The items form a tree. The symbols § @ + % $ pick a child and ~ picks the parent.
J933 has +: J223, $: J10
J223 has §: J871, +: J313, %: J963
J10 has @: J379, %: J779, $: J877
J871 has @: J576
J313 has §: J850, @: J802, +: J394, %: J11, $: J60
J963 has §: J734, +: J777, %: J546
J379 has %: J337, $: J254
J779 has §: J396, @: J392, +: J635, %: J419, $: J409
J877 has §: J498, +: J514, $: J201
J576 has §: J648
J850 has %: J161, $: J14
J802 has §: J789, @: J420, +: J964, %: J103
J394 has §: J198, +: J539, %: J344
J11 has +: J708, %: J644
J60 has +: J613, %: J658, $: J385
J734 has §: J309, %: J922, $: J719
J777 has §: J595
J546 has §: J219, +: J837, %: J435, $: J640
J337 has §: J397, @: J53, +: J793, %: J827
J254 has §: J688, @: J945, +: J515, $: J48
J396 has $: J200
J392 has §: J217, @: J820
J635 has §: J527, @: J128, +: J275, %: J560, $: J418
J419 has §: J136, %: J91
J409 has +: J647, %: J747, $: J131
J498 has §: J952, @: J728, +: J493, %: J151, $: J800
J514 has @: J798, +: J842, %: J45
J201 has §: J832, %: J746

In the rows, zero is written as 1.49.

Each row, then its item:
[1.84, 0.91, 1.25, 2.19, 1.89, 1.27, 1.14, 1.79, 1.75, 2.26, 2.11, 0.92, 2.11, 1.76, 1.52, 1.78, 1.38, 1.05, 1.08, 0.68, 1.71, 2.22, 1.51, 1.61]: J871
[1.1, 0.75, 1.47, 1.71, 1.24, 2.07, 0.61, 1.3, 1.26, 1.73, 1.66, 0.88, 1.85, 1.88, 1.82, 0.95, 1.85, 0.88, 0.64, 1.25, 1.92, 1.64, 0.89, 1.63]: J789
[1.62, 1.98, 1.74, 1.41, 1.7, 1.5, 2.59, 1.54, 1.47, 1.11, 1.59, 1.51, 1.13, 0.9, 1.34, 1.27, 1.31, 1.96, 2.82, 1.76, 0.88, 1.64, 0.94, 1.08]: J131
[1.88, 1.76, 1.1, 1.6, 1.92, 1.49, 2.45, 1.89, 1.45, 0.79, 1.23, 1.37, 0.9, 0.92, 1.6, 1.34, 1.42, 2.18, 2.42, 1.68, 1.4, 1.44, 1.44, 1.04]: J747
[1.44, 1.26, 1.65, 1.53, 1.33, 2.06, 1.09, 1.68, 1.66, 1.29, 0.74, 2.08, 1.8, 2.06, 1.83, 1.08, 2.14, 1.26, 0.71, 0.82, 2.14, 1.74, 1.03, 1.61]: J161
[2.04, 1.49, 1.32, 1.42, 1.32, 1.18, 1.98, 1.18, 1.72, 0.62, 1.23, 2.73, 0.77, 1.39, 1.41, 1.24, 1.34, 1.39, 2.09, 1.71, 1.24, 1.04, 1.5, 1.78]: J728
[1.79, 1.85, 1.26, 1.65, 1.49, 2.47, 1.96, 1.47, 1.41, 1.04, 2.1, 1.25, 1.06, 0.97, 1.26, 0.94, 1.48, 2.37, 1.9, 2.35, 1.29, 1.6, 1.03, 1.1]: J217
[1.25, 1.86, 1.85, 2.53, 1.66, 1.83, 1.32, 1.62, 1.53, 1.64, 0.29, 1.87, 2.09, 1.64, 1.29, 1.89, 1.74, 1.56, 0.82, 1.33, 1.21, 1.76, 1.96, 2.04]: J734
[1.1, 1.45, 1.56, 2.35, 1.68, 1.08, 1.22, 1.57, 0.9, 2.07, 0.64, 1.0, 2.42, 1.87, 1.16, 1.88, 1.69, 1.08, 0.86, 1.58, 1.27, 1.59, 2.07, 1.66]: J963
[1.73, 1.76, 0.98, 1.6, 1.63, 2.07, 2.15, 1.46, 1.65, 1.19, 1.89, 1.45, 1.05, 0.54, 0.7, 1.0, 1.15, 2.08, 2.0, 2.52, 1.2, 1.66, 1.35, 1.11]: J392

From each start, follow one symbol. Which item do you reach?
Answer with the item's name.
new walk
[0.91, 1.52, 1.52, 2.31, 1.63, 1.44, 1.34, 1.77, 1.06, 2.06, 0.63, 1.01, 2.33, 1.99, 1.28, 2.11, 1.63, 1.01, 0.65, 1.33, 1.35, 1.71, 2.36, 1.79]
§	J734
new walk
[1.42, 1.83, 1.94, 2.48, 1.89, 1.83, 1.36, 1.67, 1.48, 1.64, 0.28, 1.68, 2.32, 1.75, 1.34, 1.73, 1.81, 1.43, 0.65, 1.37, 1.23, 1.88, 2.01, 2.02]
~	J963
new walk
[1.29, 1.7, 1.57, 1.82, 2.08, 1.53, 1.15, 1.61, 1.4, 2.34, 0.81, 0.83, 2.58, 2.05, 1.9, 2.0, 1.58, 1.2, 0.97, 1.25, 1.15, 1.61, 2.27, 1.26]
~	J963
new walk
[1.44, 1.62, 1.82, 2.61, 1.61, 2.27, 1.2, 1.54, 1.51, 1.54, 0.54, 1.54, 2.03, 1.74, 1.67, 1.79, 2.2, 2.22, 0.92, 1.31, 1.19, 1.64, 1.5, 1.91]
~	J734
new walk
[1.81, 1.76, 1.27, 1.52, 1.61, 2.09, 2.03, 1.41, 1.55, 1.59, 2.1, 1.48, 1.28, 0.53, 1.18, 1.0, 1.52, 1.81, 1.88, 2.75, 1.09, 1.58, 1.44, 1.04]
~	J392
new walk
[2.05, 1.77, 0.92, 1.51, 1.63, 2.06, 1.96, 1.74, 1.62, 1.23, 2.19, 1.63, 1.29, 0.57, 1.05, 1.07, 1.39, 1.9, 1.96, 2.61, 1.34, 1.48, 1.3, 1.17]
~	J392
new walk
[0.8, 0.86, 1.64, 1.46, 1.34, 1.82, 1.03, 1.39, 1.12, 1.98, 1.41, 1.14, 2.15, 1.93, 1.73, 1.03, 1.68, 0.82, 0.6, 1.04, 1.85, 1.76, 0.96, 1.5]
§	J789
new walk
[1.32, 2.03, 1.88, 2.07, 2.01, 1.6, 1.73, 1.56, 1.36, 1.58, 0.4, 2.04, 2.42, 2.06, 1.53, 1.78, 1.89, 1.49, 1.19, 1.11, 1.16, 1.87, 1.62, 1.82]
~	J734
new walk
[1.49, 1.66, 1.68, 2.65, 1.82, 2.02, 1.29, 1.47, 1.72, 1.36, 0.65, 1.47, 2.09, 1.86, 1.92, 1.65, 2.18, 2.09, 0.87, 1.25, 1.27, 1.65, 1.62, 1.87]
~	J734
new walk
[1.54, 1.75, 1.63, 1.69, 1.55, 1.4, 2.49, 1.77, 1.52, 1.34, 1.43, 1.56, 0.82, 0.62, 1.02, 1.66, 1.04, 2.17, 2.83, 1.95, 1.1, 1.14, 1.27, 1.22]
%	J747
new walk
[1.86, 1.82, 1.04, 1.79, 1.86, 1.93, 2.06, 1.59, 1.82, 1.25, 2.22, 1.6, 1.37, 0.58, 1.02, 0.96, 1.28, 1.72, 1.98, 2.89, 1.07, 1.71, 1.27, 1.03]
~	J392
new walk
[2.06, 1.7, 1.2, 1.6, 1.54, 2.21, 2.03, 1.3, 1.6, 1.34, 2.25, 1.38, 1.05, 0.82, 1.22, 1.21, 1.45, 1.77, 1.96, 2.86, 1.16, 1.48, 1.41, 1.08]
~	J392
new walk
[1.64, 1.56, 1.49, 2.37, 1.82, 2.07, 1.44, 2.05, 1.67, 1.38, 0.23, 1.66, 2.2, 1.69, 1.8, 1.65, 2.08, 1.7, 1.06, 1.19, 1.71, 2.0, 1.84, 1.88]
~	J734
new walk
[1.65, 1.67, 1.78, 2.56, 1.87, 2.17, 1.15, 1.6, 1.59, 1.4, 0.56, 1.47, 2.13, 1.6, 1.7, 1.87, 2.23, 1.94, 0.91, 1.2, 1.18, 1.68, 1.62, 1.92]
~	J734
new walk
[1.82, 1.7, 0.96, 1.69, 1.55, 2.29, 1.91, 1.18, 1.6, 1.27, 1.98, 1.26, 1.21, 0.89, 1.24, 0.88, 1.44, 2.34, 1.92, 2.37, 1.04, 1.47, 1.01, 1.03]
~	J392
new walk
[2.12, 1.85, 1.1, 1.57, 1.73, 1.93, 1.91, 1.41, 1.71, 1.23, 2.06, 1.63, 1.22, 0.72, 1.15, 1.08, 1.42, 1.87, 2.06, 2.81, 1.26, 1.65, 1.38, 1.17]
~	J392
new walk
[0.96, 1.26, 2.04, 1.7, 1.18, 2.11, 0.68, 1.59, 1.56, 1.84, 1.01, 1.77, 1.84, 1.9, 1.45, 1.06, 2.05, 1.04, 0.43, 0.54, 1.88, 1.71, 1.32, 1.94]
%	J161
new walk
[1.28, 2.02, 2.01, 2.22, 2.03, 1.74, 1.66, 1.38, 1.57, 1.4, 0.53, 2.1, 2.61, 1.93, 1.46, 1.92, 1.8, 1.5, 1.04, 1.16, 0.81, 1.92, 1.62, 1.82]
~	J734
new walk
[1.82, 1.97, 1.13, 1.6, 1.58, 2.49, 1.98, 1.34, 1.69, 1.14, 1.97, 1.34, 1.11, 0.62, 1.32, 0.78, 1.51, 2.26, 1.82, 2.49, 1.23, 1.57, 0.99, 1.23]
~	J392
new walk
[1.46, 1.57, 1.52, 2.3, 1.62, 1.86, 1.63, 1.87, 1.57, 1.32, 0.26, 1.58, 2.13, 1.81, 1.88, 1.59, 2.24, 1.63, 0.98, 1.34, 1.51, 1.99, 2.13, 1.87]
~	J734
new walk
[1.06, 1.51, 1.94, 2.25, 1.74, 1.4, 0.93, 1.77, 1.24, 2.08, 0.54, 0.89, 2.28, 1.83, 1.43, 1.99, 1.65, 1.16, 0.83, 1.23, 1.25, 1.81, 2.26, 1.8]
§	J734
new walk
[1.38, 2.28, 2.03, 2.12, 1.95, 1.73, 1.72, 1.44, 1.6, 1.56, 0.47, 1.91, 2.76, 1.65, 1.36, 1.76, 1.89, 1.3, 1.18, 1.1, 0.95, 1.94, 1.63, 1.92]
~	J734
new walk
[1.72, 1.96, 1.12, 1.64, 1.46, 2.42, 1.91, 1.41, 1.68, 1.05, 1.88, 1.16, 0.96, 0.82, 1.33, 0.85, 1.45, 2.01, 1.84, 2.36, 1.08, 1.37, 1.03, 1.35]
~	J392
new walk
[2.06, 1.83, 1.2, 1.64, 1.91, 1.93, 1.86, 1.49, 1.5, 1.44, 2.34, 1.69, 1.31, 0.71, 1.28, 0.95, 1.32, 1.86, 2.03, 2.87, 0.95, 1.55, 1.46, 1.11]
~	J392
new walk
[1.91, 1.94, 1.14, 1.43, 1.77, 2.12, 2.16, 1.45, 1.52, 1.3, 2.26, 1.69, 1.15, 0.52, 1.17, 1.12, 1.4, 2.0, 1.95, 2.56, 1.0, 1.72, 1.48, 1.23]
~	J392
